q_331: [  0   2  19   0  -2  29  -7 -11  24 -11  -7  11  -5   7   2  24  12 -55
  22 -28 -14  11]
q_17: [  0  -7 -11  -7  12   7 -11  -5   2  24  -2   2  24  11 -14 -28  18  29
   0 -55  11  22]
q_317: [-17   4 -11  42  35 -18   0   9 -23 -15  41 -27  -1   1 -31 -38 -15  31
 -25  31 -22 -15]
q_914: [-25  42 -23 -39 -15   4  35 -11 -22 -17 -27  31   1  -1 -15 -18 -31   9
 -15   0  31  41]
q_613: [ 16  19 -20  -4 -12  41   0  -7 -11  -6  12   7 -11  -5   2  24  -2   2
 -16   9  -9  14]
q_317? => [-17   4 -11  42  35 -18   0   9 -23 -15  41 -27  -1   1 -31 -38 -15  31
 -25  31 -22 -15]
then: [  0  -7 -11  -6  12   7 -11  -5   2  24  -2   2] => [-16   9  -9]
perm: [ 24  -5  11  12 -11  22   0  18   7  -7  11 -14 -55  -7   2 -28  29   2
  24  -2   0 -11] => q_17
perm: [  0  29   2  12 -28  -7  -7  -2  11 -11 -11 -14  11 -55  24   7   2  24
   0  -5  22  19] => q_331
then: [ 24 -11] => [-7 11 -5]
perm: [ 31  35 -23   0   9  42 -22   4 -27 -11 -31  31 -15  41   1 -39  -1 -25
 -15 -15 -17 -18] => q_914
then: [  4  35 -11 -22 -17 -27  31   1] => [ -1 -15 -18]

q_65: [ 4 -1  5  2 37 19 20  5  7 51  0  4  8 17  2  5  2 -3  0 17 16]
q_377: [ 6  0  5  2  8  9 31  6  3 19  1  6 11  5  2  5  2 -3 18 17 17]
q_376: [ 2 -1 15  0 11 15 11 15  7 21  0  9 17  9  4 12  4 -4  2  0 18]
q_317: [ 7 -1  8  4 11 16 12 11 26 33  0 11 26 12  4  3  5 -3  1 18 19]
q_331: [12 -2  6  8  4  7 15  5  5 22  6 16 10  3  4  3  3 -3  1  2 15]
q_962: [11  2 -4  8  4  3  5  7 14 15  0  7  7  3  3 -1  1  5  4 16 15]
q_126: [12  0  4 11  2  8  5 12  1 16  1 14  5  2  4  7 -2  0  0  0 17]
asked: [ 7 -1  8  4 11 16 12 11 26 33  0 11 26 12  4  3  5 -3  1 18 19] => q_317
miss q_376: [ 0 17  2 21  0  0  4 18  9  9 15 11  4  7 12 -1  2 15 11 15] => [-4]

q_962: [-17  -6  -4  18   6  -1  -6  -9  26  -5  -1  13   7  -6  -2  37  26   2
  18  17  -5  19]
q_65: [-16  15   1  11  -6   0   2  -1  14 -11  -3   0  -2   4   3   8  11  -6
   6   2  -5   2]
q_317: [-16  15   1  11   7   0   2  -1  14 -11  -3   0  -2   4   3   8  11   0
  17  14  -3  15]
q_17: [-11   9   2   8   9   0   2   3   6  -5  -4  -4  -3   6   2   5  10  -1
   5   2  -1  -2]
q_376: [-16  22   2   9   9   0   0   3  20 -13  -4   3   2   1   2  13  16  -5
   9   7  -5   6]
q_150: [-19  28   0  13  13   4  -1   4  16 -10  -4   5   2   4   3  21  22  -3
  13  12  -1  11]
q_126: [-16  22   2   9   9  -1   0   3  20 -13  -4   3   2   1   2 -12  16  -5
   9   7  -5   6]
perm: [ -5   2 -16  15   1  11  -6   0   2  -1  14 -11  -3   0  -2   4   3   8
  11  -6   6   2] => q_65
miss q_962: [ -6  -2  -1   6   2  -5   7  26  19  -1  -6  18  -6  -4  18  37 -17  -9
  26  17  -5] => [13]
asked: [-17  -6  -4  18   6  -1  -6  -9  26  -5  -1  13   7  -6  -2  37  26   2
  18  17  -5  19] => q_962
q_126? => [-16  22   2   9   9  -1   0   3  20 -13  -4   3   2   1   2 -12  16  -5
   9   7  -5   6]
where: [21] => q_150, 15
where: [19] => q_962, 21

q_376: [ 20 -27 -49  19 -25 -44   7 -13   7 -10  25 -10  18  -7  25   2  15 -13
  -4 -12  19  -2  24 -10]
q_377: [  6  -8 -21 -30   3   7  13 -20   3  43  -1 -18   1 -30   5   4 -11   1
  -4   6  10   0 -22 -18]
q_962: [ 20 -27 -49  19 -25 -44   7 -13   7 -10  25 -10   1 -35   4   7 -17   9
  -5   8   9   4 -24 -19]
q_150: [ 25 -15 -16   3 -27  -9   8   1   5  -6 -16 -10   6 -20  10 -14 -10   6
  18  -5   9   4  -7 -12]
q_376? => [ 20 -27 -49  19 -25 -44   7 -13   7 -10  25 -10  18  -7  25   2  15 -13
  -4 -12  19  -2  24 -10]
perm: [-49 -44 -27 -25 -13 -13 -12 -10 -10 -10  -7  -4  -2   2   7   7  15  18
  19  19  20  24  25  25] => q_376
q_377? => [  6  -8 -21 -30   3   7  13 -20   3  43  -1 -18   1 -30   5   4 -11   1
  -4   6  10   0 -22 -18]

q_65: [ 14 -10  13  20  23 -34   8  15 -21 -42 -19  -2   1  -3  16  -7 -15  -9
  31  -3]
q_17: [ 15  -9  11  14  22 -23  12  16 -19 -42 -23  -3   3  -1  15  -8 -15  -6
  16 -27]
q_126: [ 11  14  12  13   9 -18   7   6 -13 -21 -16  -7  -1  -3   3  -4  -2  -1
  14 -12]
q_613: [ 14  -8  11  28  22 -30  10  14 -19 -44 -24  -1   2   0  14 -11 -14  -1
  18 -25]
q_331: [  3  -1  10  21  15 -28   5   9 -19 -19 -10  -6  -3  -5   7   5  -3  -7
  14 -10]
q_962: [  5   4  10  21   9 -14   8   4 -13 -22 -20  -3  -3  -3   3  -4  -1   1
  29  -6]
q_914: [ 14  -8  11  28  22 -30  10  14 -19 -44 -24  -1   2   0  14 -11 -14  -1
  17 -25]
q_150: [ 14 -10  13  20  23 -34   8  15 -21 -42 -19  -2   1  -3  16  -7 -15  -9
  31 -25]
asked: [ 14  -8  11  28  22 -30  10  14 -19 -44 -24  -1   2   0  14 -11 -14  -1
  17 -25] => q_914
miss q_150: [ -7   8  14 -34  31  16  15  20 -42  -9   1 -10 -21 -25  23  -2  13  -3
 -15] => [-19]
q_613? => [ 14  -8  11  28  22 -30  10  14 -19 -44 -24  -1   2   0  14 -11 -14  -1
  18 -25]

q_150: [-33 -11  16   3  11   1  -3  10   1   3 -24   8   9   1  -3 -43   0  -2
 -24  -6 -16  27]
q_317: [  9  -5 -19  -3  -8  36  -7   9 -17  35   3 -11  -4 -18   9  -6  19  16
  15  -5  -5  29]
q_183: [-26  -6  16   0  15 -24  -4  -6  17 -11 -11  10  16  12 -22 -13 -12 -23
 -38 -17  -5   0]
q_914: [ 29   9 -11   3 -16  15   9   3 -14  -1  11  -7 -18  -9  22  16   8  22
  38  21   6 -12]
q_126: [ 29  -5   9  -7   9 -11  16  35  -8   3  -3  -5  -4  16 -19 -18 -17  19
   9  -5  -6  36]
q_377: [  6   3  -1   8  -9  22  10  16 -21   4  -6  -2 -14 -11  27 -25  14  29
  26  22  -8  11]
q_17: [-30 -13   7  -2  15   4 -11   4   3  15 -13   6  17  -1 -16 -27   1 -10
 -35 -15 -11  29]
q_962: [ -5  -2  -8 -10   8 -16 -12 -18  -5   6  14  -1  13   8 -31  31  -8 -29
 -27 -24   7  -4]
miss q_962: [  8 -12 -29 -10 -24   6  -5  -1  14   8  31  -5 -16 -18  -8  13 -31   7
  -8 -27  -2] => [-4]
then: [ 27 -25  14  29  26] => [22 -8 11]
q_377? => [  6   3  -1   8  -9  22  10  16 -21   4  -6  -2 -14 -11  27 -25  14  29
  26  22  -8  11]
miss q_317: [ -8  36  -5  16   9 -18  -6 -11  15  35   9  29 -19   3  -7  19  -5  -5
  -3 -17   9] => [-4]
q_183? => [-26  -6  16   0  15 -24  -4  -6  17 -11 -11  10  16  12 -22 -13 -12 -23
 -38 -17  -5   0]
then: [ -8 -10] => [  8 -16 -12]
perm: [ 29  -5  -5  15  16  19  -6   9 -18  -4 -11   3  35 -17   9  -7  36  -8
  -3 -19  -5   9] => q_317

q_17: [ 40 -27 -48  28 -30]
q_914: [ 26 -27 -48 -28  26]
q_126: [ 26 -27 -48  28 -30]
perm: [-48 -30 -27  26  28] => q_126
asked: [ 26 -27 -48  28 -30] => q_126

q_914: [ -2  11   3 -21   0  25 -13 -22  -4   0 -11  -6  20 -23  -8  20  -8  -2
 -20 -27   8 -14   8   8  -3 -18 -19  12  -1  -2  -2  24   3  -1 -34  -4
   1   4  -8   0 -10  -2]
q_613: [ -3   9  -1 -21   3  26  -8 -19  -6   4  -9  -8  24 -23  -5  15  -9   2
 -29 -27   3 -21   7   2  -6 -13 -19  11   3   1   1  28   2 -12 -37  -2
  -1   9 -16  -1  -4   1]
q_377: [ -8  -2  -6 -25   2  18   3  -7  -9  13  -4  -9  23 -18   2   4  -8  11
 -38 -18  -4 -24   5  -8 -10 -10 -13  10  13   6   4  33   2  -9 -34  -2
  -3  17 -17   1   3   9]
q_962: [ -3   9  -1 -21   3  26  -8 -19  -6   4  -9  -8  24 -23  -5  15  -9   2
 -29 -27   3 -21   7   2  -6 -13 -19  11   3   1   1  28   2 -12 -37  -2
   5  -4 -21   4 -19  -5]
q_183: [ -2  10   9 -24  -5  21 -17 -22   1  -3 -12  -3  16 -22  -8  22  -8  -6
 -10 -24  14  -6   7  13  -2 -24 -18  13  -5  -4  -5  19   4  -7 -27  -7
   4   0 -18   2 -16  -4]
q_317: [ -2  10   9 -24  -5  21 -17 -22   1  -3 -12  -3   3 -22  -8  22  -8  -6
 -10 -24  14  -6   7  13  -2 -24 -18  13  -5  -4  -5  19   4  -7 -27  -7
   4   0 -18   2 -16  -4]
q_376: [ -8  -2  -6 -25   2  18   3  -7  -9  13  -4  -9  23 -18   2   4  -8  11
 -38 -24  -4 -24   5  -8 -10 -10 -13  10  13   6   4  33   2  -9 -34  -2
  -3  17 -17   1   3   9]
q_17: [-10   2  19 -35 -17  12 -13 -12  12  -6  -9   6   6 -17  -4  18  -6 -12
   4  -9  21  12   2  14  -5 -33 -13  10 -12  -3  -7  11   4  -4  -9 -11
   4  -8 -24   9 -19  -3]
where: [-20] => q_914, 18
miss q_17: [-13  -9 -12 -13  -6 -10   2  19   6 -33  -9  -4   6  -6  -5 -19  12  11
 -35  -9 -11  -8   2  -7 -12  21 -24  12  -4  -3 -12  14   4 -17   4  12
  10  18  -3 -17   4] => [9]

